Here is a tiny trained network, its code and every weight. The questions are about switching its units off for an input and a target symbol, where a switched-off unit gives its printed mean instead of its output.

import numpy as np


def w(rows, s, z=0):
    codes = np.array(rows[::2]) - 128.0
    scale = np.full(codes.shape[1], s)
    scale[-1] = z or s
    return codes * scale


def f(y):
    return np.maximum(y, 0)


def softmax(a):
    e = np.exp(a - a.max(-1, keepdims=True))
    return e / e.sum(-1, keepdims=True)


def log_softmax(a):
    a = a - a.max(-1, keepdims=True)
    return a - np.log(np.exp(a).sum(-1, keepdims=True))


def net(x, mask):
    ids = ['αβγδεζηθλξσφψω'.index(c) for c in x.split()]
    T = len(ids)
    res = E[ids] + P[:T]
    r = res
    for j in range(2):
        rows = slice(2 * j, 2 * j + 2)
        q, k, v = (r @ M[0][rows].T for M in (Q, K, V))
        z = softmax(np.where(np.tri(T) > 0, q @ k.T / 2**0.5, -1e9)) @ v
        o = O[0][rows]
        res = res + np.where(mask[j], z, o[:, -1]) @ o[:, :-1]
    y = f(res @ A[0][:, :-1].T + A[0][:, -1])
    res = res + np.where(mask[2:14], y, B[0][:, -1]) @ B[0][:, :-1]
    return log_softmax(res[-1] @ U[:, :-1].T + U[:, -1])


Q, K, V, O, A, B = {}, {}, {}, {}, {}, {}
E = w([
[192,157,146,126,165,110,109,141,14,153],'α',
[128,143,131,120,102,152,86,41,44,202],'β',
[142,122,152,138,107,71,122,100,35,129],'γ',
[195,207,171,166,150,70,162,146,106,93],'δ',
[115,125,105,94,134,92,89,49,67,149],'ε',
[195,156,147,136,143,107,186,88,131,176],'ζ',
[107,198,144,89,158,167,179,251,133,163],'η',
[43,129,63,111,194,99,188,199,135,122],'θ',
[98,168,72,221,5,96,54,192,188,221],'λ',
[53,215,158,77,65,108,186,72,131,79],'ξ',
[86,124,65,42,135,111,115,93,183,145],'σ',
[104,91,210,62,159,174,123,149,146,158],'φ',
[118,95,164,125,153,215,157,105,198,168],'ψ',
[145,83,84,17,162,40,93,221,157,111],'ω',
],0.019)
P = w([
[159,201,114,107,158,133,151,74,69,87],'0',
[107,161,116,121,137,100,177,92,86,114],'1',
[61,143,119,138,142,83,175,104,103,133],'2',
[69,127,130,147,145,55,139,99,138,150],'3',
[71,110,153,159,142,39,135,115,164,163],'4',
[66,101,166,167,158,26,114,115,183,168],'5',
[77,93,194,177,166,9,111,138,208,171],'6',
],0.012)
Q[0] = w([
[197,77,147,158,145,131,32,128,164,118],'h1',
[148,116,90,41,8,251,120,166,128,21],'h1',
[230,73,160,137,18,177,57,152,131,110],'h2',
[108,107,161,161,131,206,92,157,117,67],'h2',
],0.012)
K[0] = w([
[194,160,114,201,162,36,190,130,26,241],'h1',
[207,138,82,95,225,173,167,78,11,80],'h1',
[109,255,105,163,63,137,142,126,21,121],'h2',
[139,194,79,93,22,165,77,66,77,90],'h2',
],0.0096)
V[0] = w([
[190,143,118,254,192,139,126,241,52,249],'h1',
[86,56,114,13,210,208,120,217,218,171],'h1',
[137,188,44,149,174,61,167,187,215,24],'h2',
[97,157,200,115,49,55,7,210,19,135],'h2',
],0.0078)
O[0] = w([
[131,85,66,140,198,215,141,125,62,246,114],'h1',
[173,89,102,123,107,168,173,74,100,50,92],'h1',
[161,145,68,92,39,105,183,235,109,138,215],'h2',
[40,219,165,31,86,162,187,107,55,118,2],'h2',
],0.011,0.0069)
A[0] = w([
[133,129,112,49,88,125,231,121,107,109,121],'n1',
[106,223,151,135,186,139,148,26,97,49,89],'n2',
[152,169,172,176,120,140,207,101,86,99,174],'n3',
[87,212,197,51,36,99,172,131,86,148,75],'n4',
[87,206,102,147,74,251,193,84,211,163,168],'n5',
[64,153,99,74,254,132,68,74,111,174,3],'n6',
[187,97,157,75,168,219,100,167,71,155,121],'n7',
[182,53,143,95,108,113,158,105,150,39,83],'n8',
[130,85,83,184,95,189,158,43,21,154,148],'n9',
[121,117,162,100,47,104,130,165,48,46,173],'n10',
[146,146,198,129,127,166,97,113,176,225,123],'n11',
[212,122,56,118,83,115,136,125,72,128,122],'n12',
],0.0078,0.0067)
B[0] = w([
[129,101,167,89,139,112,47,43,126,188,209],'n1',
[12,34,124,146,36,144,122,132,196,177,176],'n2',
[100,131,94,27,143,134,134,134,90,115,174],'n3',
[161,76,131,173,179,153,56,188,89,62,202],'n4',
[210,98,31,101,173,159,74,148,226,151,142],'n5',
[213,108,164,145,21,152,144,149,149,126,197],'n6',
[124,209,170,254,121,156,162,45,178,140,153],'n7',
[101,163,41,136,114,188,112,133,46,94,251],'n8',
[148,189,180,120,185,166,117,161,201,86,174],'n9',
[197,193,121,97,136,167,177,96,185,189,228],'n10',
[58,143,74,70,121,93,88,101,66,69,235],'n11',
[73,50,208,194,136,152,161,187,148,117,215],'n12',
],0.0088,0.012)
U = w([
[108,191,124,175,112,129,148,107,93,145,90],'α',
[117,133,129,149,91,111,120,96,142,156,44],'β',
[98,111,143,149,96,98,103,133,47,95,55],'γ',
[59,198,115,130,202,88,161,141,16,73,124],'δ',
[108,116,139,144,110,92,116,114,118,121,58],'ε',
[83,183,117,115,192,16,110,25,87,223,254],'ζ',
[85,182,157,115,243,121,167,106,148,106,145],'η',
[134,47,136,159,90,99,220,176,158,154,141],'θ',
[112,154,87,143,147,128,114,139,128,125,46],'λ',
[110,145,159,131,153,73,117,153,193,92,82],'ξ',
[146,205,77,127,57,88,204,101,84,91,161],'σ',
[4,151,129,96,176,113,175,78,119,106,172],'φ',
[103,75,86,200,185,96,115,101,89,47,70],'ψ',
[151,107,146,45,183,104,116,98,100,113,119],'ω',
],0.0048,0.0071)

Each question gives the input, a string of symbols that net reads in full, and the target symbol t.
The units are the heads (2 rows each of Q, K, V and O) and the neurons (one row each of A and B). Each row of codes is followed by its name. A weight is (code - 128) times the scale printed after its matrix; where a second scale follows, it is the last column's (O, A, B and U).
mask holds one flag per unit, heads first, then neurons. A switched-off unit (its flag False) gives its mean, the last column of its rows in O or B, instead of its output. The means were averaged over made-up inputs and are rounded, as every weight is.
A unit's drop is (log p(t) with every unit on - log p(t) with that unit switched off) / (log p(t) with every unit on - log p(t) with every unit switched off).
The circuit of an input: a set's keep is (log p(t) with only the set's units on - log p(t) with every unit switched off) / (log p(t) with every unit on - log p(t) with every unit switched off). Starting from the 12 units with the biggest drops (on a tie, the unit counted first), units are removed one at a time, each time the one whose removal leaves the highest keep (on an exact tie, the one counted first), for as long as the keep stays at least 0.8.
units of the circuit, in order: the units of the circuit, biggest drop first
k most important neurons: the k neurons with the biggest drops, biggest first
which heads matter: for each layer, one digit per head in row order, 1 if its drop is at least 0.15 and else 0, layers parted by /
input θ ζ ξ γ ζ, target ξ: units of the circuit, in order	h1
input θ ζ ζ ζ θ ζ γ, target θ: units of the circuit, in order	h2, n11, n8
input φ λ ξ α, target α: which heads matter	11
input ζ θ ζ, target θ: 2 most important neurons	n12, n11
input δ φ ζ θ, target φ: which heads matter	11
input ζ γ ξ φ σ γ, target φ: units of the circuit, in order	h2, n2, h1
input γ ζ ζ γ σ γ, target σ: units of the circuit, in order	h1, n10
input δ γ γ ζ θ α, target θ: units of the circuit, in order	n12, h2
input σ ζ λ γ φ, target ζ: which heads matter	10
input ζ δ η ω δ ζ ω, target ω: which heads matter	01
input γ θ η γ η β, target η: which heads matter	10
input ζ ζ φ ζ γ, target φ: units of the circuit, in order	h2, h1, n2, n3
input ζ ζ θ ζ ζ, target θ: units of the circuit, in order	h2, n8
input θ ζ ζ η ζ, target η: which heads matter	10
input σ ψ η, target ψ: which heads matter	11
input γ ζ λ ζ, target ζ: which heads matter	10
input ζ σ ζ ζ ζ θ, target θ: which heads matter	01
input ζ ζ φ φ φ ψ ζ, target ψ: which heads matter	11
input γ ω σ ζ, target ω: 4 most important neurons	n1, n4, n10, n3
input ζ ζ γ γ θ δ γ, target θ: 3 most important neurons	n12, n11, n8
input γ φ α δ γ σ ζ, target σ: which heads matter	10
input γ ζ ε σ, target σ: which heads matter	10
input ζ δ θ ζ ζ λ, target ζ: units of the circuit, in order	h1
input α γ ζ γ δ η, target η: 2 most important neurons	n9, n7
input ζ θ ζ ζ ζ, target ζ: units of the circuit, in order	h1, n12
input δ ζ ε γ γ ξ, target ξ: most important neuron	n4
input ζ θ θ φ ζ δ, target φ: 2 most important neurons	n2, n3
input γ γ γ, target γ: units of the circuit, in order	h2, h1, n4, n6
input θ σ η, target σ: 2 most important neurons	n10, n8
input α ζ ζ ζ α, target ζ: units of the circuit, in order	h1, h2
